Each row of numbers belongs to one of the elements below and depends on some of the facts about them. Some rows are named. Which element is each other row?

Some facts about the elements:
ω mogil <- bafozes bridil briskal dizol flase gekom griflar grozan guvok kenorum lekli pladrik skevum sula tragruk tuler
ω stogres <- basti dibokir kagri mezon nolur plepluk voskik
ω raklol <- bradadar
ω tuler <- bridrubrin brubu flipon gefar gegris grumaklis kliko kugik pladrik stikle
ω bridil <- briple griluk grozan
ω gefar <- broskan trenutir
ω draflutre <- broskan kufem tepleper tuvan
ω zisku <- brubi draflutre fiso
ω pladrik <- brubu grumaklis guvok legegru skasesi trikli
ω kufem <- bula
ω ropludes <- bula kladran
ω legegru <- dibokir
ω kladran <- dipil dogum
ω taflokla <- dipil gegris zisosko
ω metru <- dipil plivupum
ω grireskil <- dizol guvok plivupum stustibrok traplos zabra
ω kliko <- dogum
ω guvok <- dogum fusimos
ω stikle <- drime taflokla
ω flase <- driski
ω varom <- driski kagri
ω stustibrok <- drudrer
ω trikli <- drudrer
ω sudun <- drusu
ω dizol <- drusu fluda mibil
ω trudres <- feklapok
ω drime <- fiso sudrize vokik
ω skibem <- flagru guvok mudru skabo trenutir
ω basti <- flase sudun vokik
ω griluk <- flase skibem
ω moklek <- flemobre skudru
ω sula <- flesosim grami klastefur plusti taflokla zisosko
ω skefinam <- foflas klastefur plivupum vaskubrak
ω greflo <- gefar
ω bradadar <- gesuni klastefur
ω zabra <- grami
ω vakel <- grami tuvan
ω grozan <- greli legegru pubros vakel
ω pokor <- grori
ω plivupum <- grumaklis
ω mibil <- grumaklis
ω grotri <- grumaklis klevon
ω gekom <- kagri pokor
ω godovus <- kemur trinun
ω bula <- klastefur
ω kagri <- klevon
ω tragruk <- kliko skefinam
ω skasesi <- kogon mevebre
ω ripafes <- kogon
ω skefis <- kufem
ω duplen <- kugre vokik
ω lekli <- mezon
ω dibokir <- plepluk tepleper tragruk
ω revize <- plusti skefis
ω voskik <- revize
ω skudru <- skabo
ω fusimos <- skasesi
ω tizin <- skeli
ω brubu <- skibem trinun
ω dozas <- stustibrok
ω drevi <- stustibrok
ω nedrem <- sudun
ω soboles <- tepleper
ω dogum <- trenutir
ω mezon <- trudres
ω griflar <- vaskubrak
ω teku <- zulel
{bafozes bradadar dibokir drime flidrum foflas grireskil kenorum plepluk tizin zulel} π d
{basti bridrubrin drudrer drusu flemobre fluda fusimos gekom greli griflar grori grotri grozan grumaklis kagri mezon muvos plivupum plusti ropludes skabo skefinam skefis skeli skudru sula teku zabra} π b
{bridil briskal brubi dipil feklapok flipon gefar gesuni godovus mudru soboles trenutir trudres vaskubrak} π e
{briple brubu bula dizol draflutre drevi driski fiso flase gegris grami greflo griluk guvok kemur kladran klastefur klevon kliko kogon kufem kugik kugre legegru lekli metru mevebre mibil mogil moklek nedrem nolur pladrik plosam pokor raklol skibem stikle stustibrok sudun taflokla tragruk traplos trinun vakel varom voskik zisku zisosko} π a
{broskan dogum dozas duplen flagru flesosim fupos pubros revize ripafes skasesi skevum stogres sudrize tepleper trikli tuler tuvan vokik} π c

Some elements and their rows:
[ 38  10 -44  -5  23 -21   9 -22  -7 -18   7  -5 -30 -13  23  37   2  15
 -17   9 -17  25  31  15   8  27 -43  67  -1   2  -4  10   8  27  26 -12
  -2  53   9  -2  11 -26  37  10 -35  17  -1 -26   5 -21 -21  -6 -26  10]: muvos
[ 32  -3 -42  -3  35 -25  14 -22 -12 -12  20  -7 -22  -3  15  31   7   9
 -14  -2 -10  22  25  23   8  26 -38  80   9  10 -14  20  10  27  26  -7
  -6  45   3   9   9 -31  34   7 -26  19  10 -35  10 -19 -14 -22 -37   9]: flemobre
[  5 -23 -48 -17  28 -27  22 -14  -2 -10 -11 -39 -56 -10  13  30  -6 -20
 -36  11 -41   8  22   5   8  26 -33  68  19 -31   5  17  38  24  26  15
  -9  41  15  34   1   4  36   4 -48  19  -7 -12  29 -21 -35 -15 -33  15]: zulel
[ 41 -16 -63   6  42 -32  24  -3 -20 -30 -28 -14 -14  -6   9   9   2 -16
 -11  -9 -10  14   8  18  -9  20 -41  29 -18 -35  22  10   4  49  16   7
  -8  28 -15  -3  -6   6  17  14 -30  30  -2  -1  22 -13 -14   3  -3   9]: flase
[ 40  -6 -38  -4  31 -26  17 -17 -14 -12  22  -7 -25  -1  23  31   8  14
 -13  -2  -7  22  25  14  10  30 -44  76   4   9 -16  20   4  23  30  -6
  -6  51   4   7  10 -30  33   4 -30  19   9 -31  11 -12 -14 -19 -38   3]: skudru
[ 47   2 -56  13  42 -47  27 -17  -1 -25 -35 -17 -23   4  16  10 -13 -24
 -15 -13 -13   8  23  13  -8  38 -49  30 -24 -36  25   4   7  44  23  -2
  -8  19 -16 -12  -4   0  24   6 -31  14   0  -9  24  -4 -22  17   5  12]: voskik
[ 11  16 -36   3  12 -26  25 -26  11 -12 -25 -14 -33  12  25  23 -23 -13
   9  -5  -9  -6  41 -15  -8   8 -56  42 -21 -14  12  31  24  11  61  -7
 -16  24  -6 -22   8   5  38  -3 -36  20   4  -4  31 -29 -21  -1 -10   3]: revize
[ -1 -31 -49 -14  15 -16  15 -13 -11 -24 -14 -30 -57 -26  -2  23  -3   5
 -22  17 -29  10   3  -4  -2  16 -40  39   3 -38  22  25  39  33  30  10
  -1  51   5  25   0   6  20  15 -38  31  -7   0  21 -10 -29 -10 -24  17]: kenorum
[  4   2 -57 -11  13  -1  11  -6  -4  -9 -28 -23 -27  -5  18  20  -4  -1
   3  -1 -16  10  52  -5 -16 -16 -41  57 -17  -9   1  28  26  15  46  -4
 -22  39   3 -19   8   4  40   0 -54  40   9  12  34 -55 -26  -1 -14  14]: sudrize
[ 44 -19 -61  -3  45 -23  33   5 -23  -9 -21  -1 -15 -12  26  12  -6  -3
  -5   0  -9  17  18   0   1  22 -56  21  -6 -45  23  -3  -7  36  12  12
  -2  44  -9  -7  -6  12  18  14 -26  33 -12   0  15 -19 -17   8   5   9]: vakel
[ 33  -6 -38 -11  15 -10  10 -13 -16 -29  11   5 -30 -22  15  35   1  34
  -6  12  -4  32  14  -3  14  18 -53  44  -8 -11   9  11   1  25  30 -14
   3  70   5 -11   4 -10  23  15 -18  28  -9 -16   1 -14  -5  -3 -21   0]: grozan
[ 28   0 -46 -11  17 -13   4 -15 -10 -31  10   3 -24 -23   2  38   4  27
  -5  11  -7  29  14   8   4  14 -45  50   0  -8   8  18   1  33  24 -14
   4  59   5  -1  11 -14  32  16 -22  32  -4 -21   0 -27  -2 -12 -24   8]: greli
[ 34  -2 -49   3  61 -38  33   5 -32  -9 -21 -13 -22  -2  50   8  -7 -25
 -23   4 -11  17  35  14  -4  41 -39  21  -6 -33   5  -8   7  28  21  21
  -4  25  -9  -8   4   1  18  11 -34  24 -26  -6  12 -14 -36   7 -10  -3]: raklol
[ 14  12 -56   3  23 -29  11 -15 -13 -37   2 -18 -34  -1   0  34  15   4
 -17  -7 -28 -16  22  25 -13  25 -47  50 -14 -64  20  15  33  21  42 -20
 -25  21  15   2   9 -20  47 -17  -9  38  -2 -17  20 -21 -22   2 -35  12]: feklapok
[ -4  -4 -42 -11  15  -8  15  -7  -8 -16 -23  -5 -21  -8   9  17  -6   6
  13   3  -9   6  22 -17 -11 -20 -47  35 -16 -14  17  34  16  21  46   3
 -13  37  -8 -16   7   9  28   4 -33  44  -1   6  24 -45 -13 -18 -17   5]: skevum
[ 34   5 -28  -8  12 -24   7 -19 -16 -35   4   0 -31 -14  14  33   3  31
 -10  10  -4  28   7   4   8  17 -48  45 -17  -6   6  16   5  30  32 -15
   5  64   5 -12   4 -15  33  11 -25  20  -2 -16   4 -15 -13   0 -21   2]: gekom
[ 41  -8 -57  -3  51 -32  31   1 -20  -6 -22 -18 -12  -3  34  10  -4 -23
 -16  -5 -20  15  28  17  -1  30 -43  42 -10 -32   7  -2   3  35  14  10
 -12  24 -10  -1  -2   4  28   6 -38  27  -4  -6  20 -15 -27   3  -2   8]: plosam
[  9  14 -31 -14   9 -11  30 -11 -10   8 -22  -6 -28  -1  37  27  -6   1
  17   9 -26   1  26 -19  -1   6 -57  64 -21 -16   5  16  -6  16  45   0
 -19  25 -11  -1   9  17  42 -20 -51  26  -7   6  17 -42 -25 -19  -4   5]: dozas

Name these rows:
No name comes twice in this set of rows, the named rows included.
[ 26  25 -34  -7  18 -12   1 -24 -14 -22  -6  -1 -38 -22  11  41  10  14
   5  17 -27  16  20  15  -7  31 -39  55 -16   0  11  11  -1  34  17 -15
  10  40  -9   5  18 -28  32   9 -40  18  -8 -18 -14 -22 -25  -7 -18  16]  plivupum
[  8 -14 -51  -6  16 -36  16 -31  18 -31 -22 -42 -65  -9 -12  33 -17 -14
 -26   6 -37   1  16   3  -8  29 -41  53   1 -37  28  31  46  34  35   2
  -4  34   3  23  -4   0  32  13 -41  16   6 -16  28  -5 -27  -1 -23  20]  plepluk
[ 44   3 -71   3  52 -18  33  -9  -4  -3 -29 -15 -27  -4  14  18 -13 -22
  -3 -10 -14   0  50  15 -17  37 -50  35  -8 -37  24  -2   8  27  11   1
  -3  23  -9  -9   1  -4  24  22 -33  30   6  -9  14 -10 -27  18   8  24]  kufem
[ 47  18 -34  -3   1 -35   5 -32  -1 -40  -5  -8 -36   0  15  36  -5  14
 -20   4 -15  30  21   8   7  34 -52  60 -22  -7   7  12  10  36  43 -21
  -4  58   7 -20   5 -18  46   0 -32   6   8 -24  11  -9 -17  13 -16   7]  basti
[  9   5 -53  -9   9 -14   5 -14   7 -25 -33 -24 -21   3   5  19 -10 -12
  -2  -9 -23   7  44   3 -17 -17 -37  63 -15 -12   8  36  26  26  47 -10
 -26  24  -1 -18  11   6  47  -2 -54  40  16   5  38 -59 -16  -6 -15  16]  vokik
[ 37   4 -32  -1  18  -9   7 -18 -21 -20   6  -2 -31 -16  13  40  15  28
   2   9 -13  20  10   6   1  26 -49  65 -17   5   8  18  -1  28  18 -17
   2  56  -7   4   9 -25  27   7 -33  21   8 -19  -2 -11 -20  -8 -19  11]  fusimos
[-11   3 -39  -6  18 -12  16  -4  -7 -13 -24 -11 -27  -8  17  19  -6  -2
  11   4 -12   1  37 -11 -17 -12 -40  36 -12 -13  11  32  20  16  46   6
  -4  30  -6 -20  14   5  27   5 -34  44  -8   3  21 -49 -20 -16 -18   3]  flesosim
[ 31  -6 -44   1  34 -21  10 -15 -13 -19  17 -10 -24 -11   2  35  12  19
  -7   0  -4  20  18  19   0  22 -38  76   3  12 -11  30  11  31  22  -8
  -5  48  -2  12   6 -34  29  17 -28  28  16 -28   7 -13 -11 -22 -35  12]  skabo
[ 54  -4 -54   5  37 -45  31 -10 -14 -22 -31 -16 -18   1  37  10  -7 -21
 -19  -6 -21  24  20  14   2  35 -49  40 -23 -38  17  -6  -1  45  23   2
 -17  25  -6 -10  -4   9  28  -3 -39  16  -3  -4  26 -13 -25  12   6   5]  nedrem
[ 29   6 -26  -5  15 -17   9 -14 -28 -29   4   1 -38 -21  26  32   4  34
 -16  18  -8  32  24   1   4  29 -50  37 -15  -9   7   8   7  22  33 -10
  10  72   8 -21  11 -16  30  11 -28  17 -21 -15  -4 -14 -23  11 -22  -5]  sula
[ 44 -14 -82  -6  48 -13  21   0 -14 -11 -32 -17 -12 -17  12  10  -1 -18
 -10  -8 -21  14  47  22 -16  19 -42  45  -3 -35  13  -3   7  35   6  -2
 -11  33   2 -10   1   2  33  15 -46  40  11   3  21 -26 -27  16   5  29]  fiso

The same elements again, as new rows of numbers:
Known rows:
[ 17  12  -8 -19  13  21  23   2   4   6  11   9  15  -2  -1  -5   5   7
   0  19 -11  -8  -3   0 -13 -19   6   8  18]: skefis
[ 17   7  -1 -12  14  15  32   0   5   4   9  12   1 -19  -1   2   7  19
  -3  19 -11  -2  -4  -7  -5 -26   0  13  11]: skeli
[  8  -4   1 -20  13   0 -22   0   0  -3   9  -6  13   5  -3  -6   5  14
   9   6 -16   9  -8  13  -7  -9   7   3   1]: bradadar
[-13   1  -4  -9  -2   5  14  -4   3  10  11  -7 -16   2  -4  -7   5   5
  -2 -14  10 -11  -2  33  -7  15  19   3  13]: nolur
[-17   2  -4  -1   4   0   1   4  -2  10   9  -5 -22   0  -5   1   0   4
  -6  -8  11 -24   0  29  -2  15  20   9   6]: flase
[-16   1  -9   0  16  -1  -7  -2   4   8   7  -3 -20   1  -7  -9   7  -5
  10 -13  -1 -16   3  29  -5  13   8  -3  12]: varom
[ -2   1  -3 -12   2  -2 -22  13  -5   4   6  -8  -3   4  -7   5  -3   9
  -7   8  -3   0   5   3   2  -2  35   6   0]: kenorum
[-14  -4   4  -2  14  -7  -2  -4   0   6  12  -5 -22 -11  -2   2   3  14
  -5  -4   5 -24 -11  25   4   9   8  12   2]: mevebre
[-10   0  -2   6  13  -9 -10  -2  -2   5  11  -5 -21  -7  -2   6   0   5
  -6  -2   1 -19  -1  26   3  10   7  11  -1]: guvok
[  4 -11  -9 -25  -5 -17  23  -7  -8  22  28  -2   3  17 -11 -15 -12   9
  22  -5  24  14  17 -19  23 -11 -26 -27  -1]: trudres
[ -3  -2  -2  -1  25  -9 -19 -15   2  -1  12  -7  -7   1   0   0   3  -2
  15  -3 -15 -20  -7  41  -8   7 -14   6   2]: metru
[-16   2  -2  -3  -1   2  10   3  -1  11   9  -5 -19  -2  -3  -1   4   9
 -12 -10  11 -13  -4  27  -2  16  23   7   6]: driski
[ -2   1  -4 -11   0   1 -22  12  -4   5   6  -6  -4   4  -5   7  -1  11
  -7   2  -7  -2   4   2   0   1  32  10  -2]: bafozes
[-16  -1   5  -5  10  -9  -5   2  -1   7  11  -5 -24 -14  -2   3   2  19
  -8   3   8 -26 -15  25   8   8   4  16   1]: trinun
[ 22  11  -8 -10   3  20  32   5   1   7  12   5  14  -3  -1   6   0  13
 -14  20  -9 -12   0   2 -15 -18  15  15  10]: plusti
[  3  -6   0 -15   1 -12 -29   5  -4  18  14 -16  -4  25  -3   3   4  17
   9   3   9  16 -15  -8   8   8 -22  -1 -21]: dogum
[ 28   9  -5  -2  12  11  26   0   0   0  12   4  12 -17   2  11   1  10
  -8  18 -20   0   2   4 -12 -22   6  16   3]: plivupum
[-17   4   2 -18  22  -3 -19  -6   5   2  12  -6  -4  11   0 -13   4   0
  12   3   0 -40 -17  31  -9  11 -11   3  11]: draflutre

Name these rows:
No name comes twice in this set of rows, the named rows included.
[  6 -12   1 -34  -2 -19  16  -9  -9  16  30   1  13  16  -4 -17 -12  21
  21   5  26 -15  -6 -17  19 -20 -51 -17  -5]  brubi
[ -6   1   1  -5   7  -6  -4  -2  -4   4  17 -11  -7   1   0   4  -2   7
  -7   2   5 -35  -9  37  -8  11  11  14   1]  zisosko
[ -2  -1 -16 -18   5  -4 -34   4   5  20   7 -17  -8  41  -9 -13  11  -4
  30 -15   3  35   1 -11   8  10 -20 -23  -2]  stogres
[-17  -5   1  -3  28  -8  -4  -7   6   4   6  -2 -27 -14  -6  -7  12  10
  12 -11  -3 -10 -10  23   6   6 -12   2   8]  moklek
[-16   8 -16   5  37  -9 -50   2   2   4   8  -7 -20   9  -9   0   2 -24
  23  -5 -16 -23  14  28   0  14   4  -5   6]  mogil
[ -3  -4  -4 -19  10  -7 -29   0   4  19   8 -15  -3  29  -7 -10  11   9
  19  -6   6  28 -13 -13  10  10 -35 -12  -6]  duplen
[ -3  -7   2 -16   3 -14 -27   7   0  22  10 -13 -13  17  -4   3   5  21
   6  -1  14  22 -13 -15  19   9 -20  -3 -16]  flagru
[ -5   4  -8 -17   5   5 -23  12   0   6   4  -3  -3  10  -8  -5   5   5
   2   1  -5   6   4   2  -4  -1  34  -1   8]  dibokir
[  6  -9  -6 -31   4 -21   8 -11  -7  19  30  -1   9  20  -8 -18  -9   7
  29   2  18  -3   7 -16  22 -16 -48 -28   0]  soboles
[-12  -1   4  -9   7   0  12  -5   3   8   9  -3 -15  -8  -3  -6   6  14
  -3  -6   8 -20 -13  28   0  12   3   8   8]  kugre
[ 12  14  -1  -8  17  10   4  17  -1   8  10   8  -4 -10  -2   9  -3  10
 -13  31 -10 -24  -4 -14   0 -20  12  21   9]  bridrubrin
[-19   5  -4   3  27 -10 -31   2  -1   4   8  -6 -22  -2  -6   4  -1  -3
   5   2  -3 -31  -3  22   4  12   2   7   2]  pladrik

